Below are the code and all the weights of a small trained network. Each question names an input and a class and asks about switching units off, where a switched-off unit gives its printed mean instead of its output.

import numpy as np


def w(rows, s, z=0):
    codes = np.array(rows[::2]) - 128.0
    scale = np.full(codes.shape[1], s)
    scale[-1] = z or s
    return codes * scale


def f(y):
    return y / 2 * (1 + np.tanh(0.7978845608 * (y + 0.044715 * y**3)))


def log_softmax(a):
    a = a - a.max(-1, keepdims=True)
    return a - np.log(np.exp(a).sum(-1, keepdims=True))


def net(x, mask):
    res = np.array(x, float).reshape(1, 6) / 4 @ E
    y = f(res @ A[0][:, :-1].T + A[0][:, -1])
    res = res + np.where(mask, y, B[0][:, -1]) @ B[0][:, :-1]
    return log_softmax(res[-1] @ U[:, :-1].T + U[:, -1])


A, B = {}, {}
E = w([
[135,132,131,122,131,123,142,128,125,135,134],'x0',
[11,173,94,41,89,157,71,42,189,188,194],'x1',
[61,135,137,237,71,140,212,118,175,41,163],'x2',
[180,242,65,240,160,47,176,76,131,236,97],'x3',
[92,189,216,88,49,48,132,113,67,116,95],'x4',
[38,27,109,180,138,150,132,106,1,207,163],'x5',
],0.0071)
A[0] = w([
[96,129,145,195,93,136,176,138,156,58,186,63],'N0',
[225,56,167,199,160,109,193,234,50,71,21,8],'N1',
[73,60,123,175,131,130,116,120,23,185,153,5],'N2',
[101,153,218,79,42,71,116,153,45,122,65,77],'N3',
[162,106,117,86,162,120,71,160,108,190,102,54],'N4',
[158,59,55,146,208,203,128,169,188,138,134,51],'N5',
[40,51,131,150,139,155,153,160,3,188,177,17],'N6',
[78,43,181,59,124,178,97,184,83,59,188,17],'N7',
[118,92,189,65,131,187,75,163,139,42,102,80],'N8',
[179,123,122,48,173,128,57,135,47,198,94,65],'N9',
[91,177,193,94,70,12,144,107,39,108,93,91],'N10',
[60,131,149,195,81,154,223,105,147,100,147,65],'N11',
[187,115,157,66,168,127,51,145,116,183,86,113],'N12',
],0.006,0.0027)
B[0] = w([
[68,113,104,121,123,148,204,156,98,71,85,184],'N0',
[32,99,103,2,139,188,56,24,225,225,116,254],'N1',
[170,204,228,73,88,46,136,238,232,100,105,190],'N2',
[181,88,89,174,101,181,93,148,121,91,219,209],'N3',
[60,105,107,169,114,121,164,120,70,81,116,168],'N4',
[202,79,90,206,67,171,84,136,103,87,229,192],'N5',
[188,181,199,55,82,67,120,241,206,110,125,217],'N6',
[145,195,154,185,233,64,136,48,29,239,109,233],'N7',
[194,209,161,164,187,67,153,122,102,208,64,217],'N8',
[41,67,77,145,118,148,227,101,81,33,56,211],'N9',
[195,68,80,185,99,181,54,129,110,152,221,212],'N10',
[52,109,129,160,113,126,188,66,78,84,61,191],'N11',
[64,88,133,143,88,107,206,143,109,10,73,201],'N12',
],0.0063,0.0071)
U = w([
[55,82,119,144,116,139,226,126,68,14,57,29],'0',
[189,196,124,205,203,70,165,87,58,254,86,215],'1',
[209,181,166,59,97,88,126,217,217,66,107,250],'2',
[29,94,116,23,118,184,62,61,156,208,152,136],'3',
[206,52,105,191,102,194,66,147,76,94,250,35],'4',
],0.0086,0.0014)

Each question gives the input, the list of numbers given to net, and the class t.
The units are the neurons (one row each of A and B). Each row of codes is followed by its name. A weight is (code - 128) times the scale printed after its matrix; where a second scale follows, it is the last column's (A, B and U).
mask holds one flag per neuron, in row order. A switched-off neuron (its flag False) gives its mean, the last column of its row in B, instead of its output. The means were averaged over made-up inputs and are rounded, as every weight is.
A unit's drop is (log p(t) with every unit on - log p(t) with that unit switched off) / (log p(t) with every unit on - log p(t) with every unit switched off).
The circuit of an input: a set's keep is (log p(t) with only the set's units on - log p(t) with every unit switched off) / (log p(t) with every unit on - log p(t) with every unit switched off). Starting from the 12 units with the biggest drops (on a tie, the unit counted first), units are removed one at a time, each time the one whose removal leaves the highest keep (on an exact tie, the one counted first), for as long as the keep stays at least 0.8.
units of the circuit, in order: the units of the circuit, biggest drop first
unit that matters most: the unit with the biggest drop
top k neurons: the k neurons with the biggest drops, biggest first
drop of u: that unit's drop, to one decimal
input [6,-7,-5,0,2,-6], class 3: units of the circuit, in order -> (N1)
input [-3,4,-4,2,3,-4], class 0: top 2 neurons -> (N1; N6)
input [2,2,2,-8,-2,-5], class 1: top 2 neurons -> (N7; N8)
input [3,4,4,-8,8,-7], class 1: units of the circuit, in order -> (N8; N7)
input [7,-4,-8,5,-4,8], class 0: top 2 neurons -> (N9; N4)
input [3,1,-5,4,8,6], class 4: units of the circuit, in order -> (N10; N3)
input [-5,7,-2,-4,-1,7], class 2: units of the circuit, in order -> (N6; N2)
input [0,-6,-1,5,5,8], class 2: top 2 neurons -> (N2; N6)
input [-7,-2,-8,-7,3,0], class 0: top 3 neurons -> (N9; N12; N4)
input [3,-7,-5,-7,-7,8], class 2: top 2 neurons -> (N6; N2)
input [-8,-8,-8,-6,-4,7], class 0: top 3 neurons -> (N9; N12; N4)
input [-8,7,-8,-1,-8,-4], class 0: units of the circuit, in order -> (N12; N9; N1)
input [-6,-3,3,-3,-7,7], class 2: units of the circuit, in order -> (N6; N2)
input [4,7,-2,3,1,8], class 2: top 2 neurons -> (N2; N6)
input [1,-4,0,1,-6,-4], class 4: unit that matters most -> N5
input [8,3,-3,3,-8,5], class 4: top 2 neurons -> (N5; N1)
input [2,-3,-2,6,1,8], class 2: units of the circuit, in order -> (N2; N6)
input [1,3,-7,-5,2,-7], class 0: units of the circuit, in order -> (N12; N9)
input [-5,2,0,-2,-1,-1], class 1: top 2 neurons -> (N1; N6)
input [2,-2,4,-8,-8,3], class 1: units of the circuit, in order -> (N7)
input [6,0,2,2,-5,0], class 4: top 4 neurons -> (N7; N8; N1; N5)
input [2,2,-2,3,4,-2], class 4: top 4 neurons -> (N1; N7; N8; N10)
input [3,4,6,-2,0,8], class 2: top 3 neurons -> (N6; N2; N9)
input [3,-6,1,-3,8,1], class 4: top 2 neurons -> (N3; N10)
input [8,-2,8,2,-5,-7], class 0: drop of N11 -> 0.2
input [0,-5,-6,6,-3,-2], class 0: drop of N8 -> 0.1
input [-2,-8,-7,3,-8,8], class 2: drop of N9 -> -0.1
